Below are the code and all the weights of a small trained network. Each question names an input and a class and asks about switching units off, where a switched-off unit gives its printed mean instead of its output.

import numpy as np


def w(rows, s, z=0):
    codes = np.array(rows[::2]) - 128.0
    scale = np.full(codes.shape[1], s)
    scale[-1] = z or s
    return codes * scale


def f(y):
    return np.maximum(y, 0)


def log_softmax(a):
    a = a - a.max(-1, keepdims=True)
    return a - np.log(np.exp(a).sum(-1, keepdims=True))


def net(x, mask):
    res = np.array(x, float).reshape(1, 4) / 4 @ E
    y = f(res @ A[0][:, :-1].T + A[0][:, -1])
    res = res + np.where(mask, y, B[0][:, -1]) @ B[0][:, :-1]
    return log_softmax(res[-1] @ U[:, :-1].T + U[:, -1])


A, B = {}, {}
E = w([
[110,91,34,165,80,164,240,123,138,159],'x0',
[58,204,112,87,85,127,122,103,81,151],'x1',
[134,124,133,119,128,125,141,126,116,115],'x2',
[113,160,139,200,93,173,101,204,111,6],'x3',
],0.016)
A[0] = w([
[150,131,156,167,157,141,123,182,171,95,132],'N1',
[20,221,121,109,70,116,122,86,2,159,137],'N2',
[123,131,84,172,82,194,184,126,132,112,79],'N3',
[133,64,46,120,146,113,226,60,153,222,163],'N4',
[122,169,213,157,116,140,41,202,85,55,140],'N5',
[95,176,100,79,103,118,147,103,80,168,140],'N6',
[238,39,154,199,190,146,131,149,185,128,254],'N7',
[98,124,59,210,31,189,184,187,136,72,36],'N8',
[101,181,154,114,123,128,97,158,103,123,110],'N9',
[168,132,175,33,183,28,60,59,153,165,237],'N10',
],0.0091,0.0072)
B[0] = w([
[163,104,142,164,134,90,127,130,103,105,176],'N1',
[48,119,119,4,96,250,70,117,152,131,218],'N2',
[87,124,149,102,156,90,161,147,172,177,170],'N3',
[185,142,53,159,68,160,199,103,114,199,236],'N4',
[182,185,105,130,104,151,45,89,107,46,233],'N5',
[75,76,126,78,124,197,122,96,164,155,183],'N6',
[195,156,157,216,119,49,166,191,95,140,231],'N7',
[65,134,219,74,216,119,174,183,165,168,198],'N8',
[109,172,107,99,117,167,117,142,111,105,166],'N9',
[87,153,206,92,234,98,155,193,164,165,251],'N10',
],0.011,0.023)
U = w([
[155,131,197,182,240,54,180,203,137,155,252],'0',
[61,115,184,67,198,157,126,154,162,156,142],'1',
[244,128,44,204,15,109,213,126,91,186,68],'2',
[102,5,1,118,29,166,158,3,146,173,15],'3',
[225,110,137,244,126,90,34,140,47,33,140],'4',
[142,204,72,111,70,182,53,71,100,52,116],'5',
],0.008,0.0026)

Each question gives the input, the list of numbers given to net, and the class t.
The units are the neurons (one row each of A and B). Each row of codes is followed by its name. A weight is (code - 128) times the scale printed after its matrix; where a second scale follows, it is the last column's (A, B and U).
mask holds one flag per neuron, in row order. A switched-off neuron (its flag False) gives its mean, the last column of its row in B, instead of its output. The means were averaged over made-up inputs and are rounded, as every weight is.
A unit's drop is (log p(t) with every unit on - log p(t) with that unit switched off) / (log p(t) with every unit on - log p(t) with every unit switched off).
The circuit of an input: a set's keep is (log p(t) with only the set's units on - log p(t) with every unit switched off) / (log p(t) with every unit on - log p(t) with every unit switched off). Starting from all 10 units, units are removed one at a time, each time the one whose removal leaves the highest keep (on an exact tie, the one counted first), for as long as the keep stays at least 0.8.
circuit, biggest first: the units of the circuit, biggest drop first
most important unit: the unit with the biggest drop
top k neurons: the k neurons with the biggest drops, biggest first
drop when u is switched off: that unit's drop, to one decimal
input [2,-3,-2,-6], class 2: most important unit	N4
input [-4,-8,8,1], class 4: circuit, biggest first	[N8, N5]
input [8,0,-2,2], class 0: circuit, biggest first	[N8, N2]
input [0,8,-4,5], class 5: top 2 neurons	[N10, N5]
input [0,-1,0,-2], class 0: top 3 neurons	[N2, N5, N4]
input [1,-7,1,-4], class 2: top 2 neurons	[N4, N8]
input [-8,0,0,-5], class 0: top 2 neurons	[N2, N10]
input [-6,1,-4,2], class 5: top 2 neurons	[N7, N5]
input [6,-1,-7,-1], class 2: top 2 neurons	[N4, N10]
input [1,5,4,0], class 3: top 3 neurons	[N10, N8, N5]
input [7,2,-8,-2], class 3: top 2 neurons	[N7, N4]
input [-8,7,-4,1], class 5: top 4 neurons	[N5, N8, N9, N3]
input [-2,-1,-5,-7], class 0: top 2 neurons	[N10, N2]
input [-2,8,-3,8], class 5: circuit, biggest first	[N5]
input [0,-4,-1,8], class 4: top 2 neurons	[N5, N10]
input [8,-1,-1,2], class 0: top 2 neurons	[N8, N2]
input [-6,1,4,3], class 5: drop when N7 is switched off	0.5
input [-3,2,-8,3], class 5: drop when N9 is switched off	0.0
input [1,-7,0,-8], class 2: drop when N4 is switched off	2.1
input [-8,1,1,5], class 5: most important unit	N7
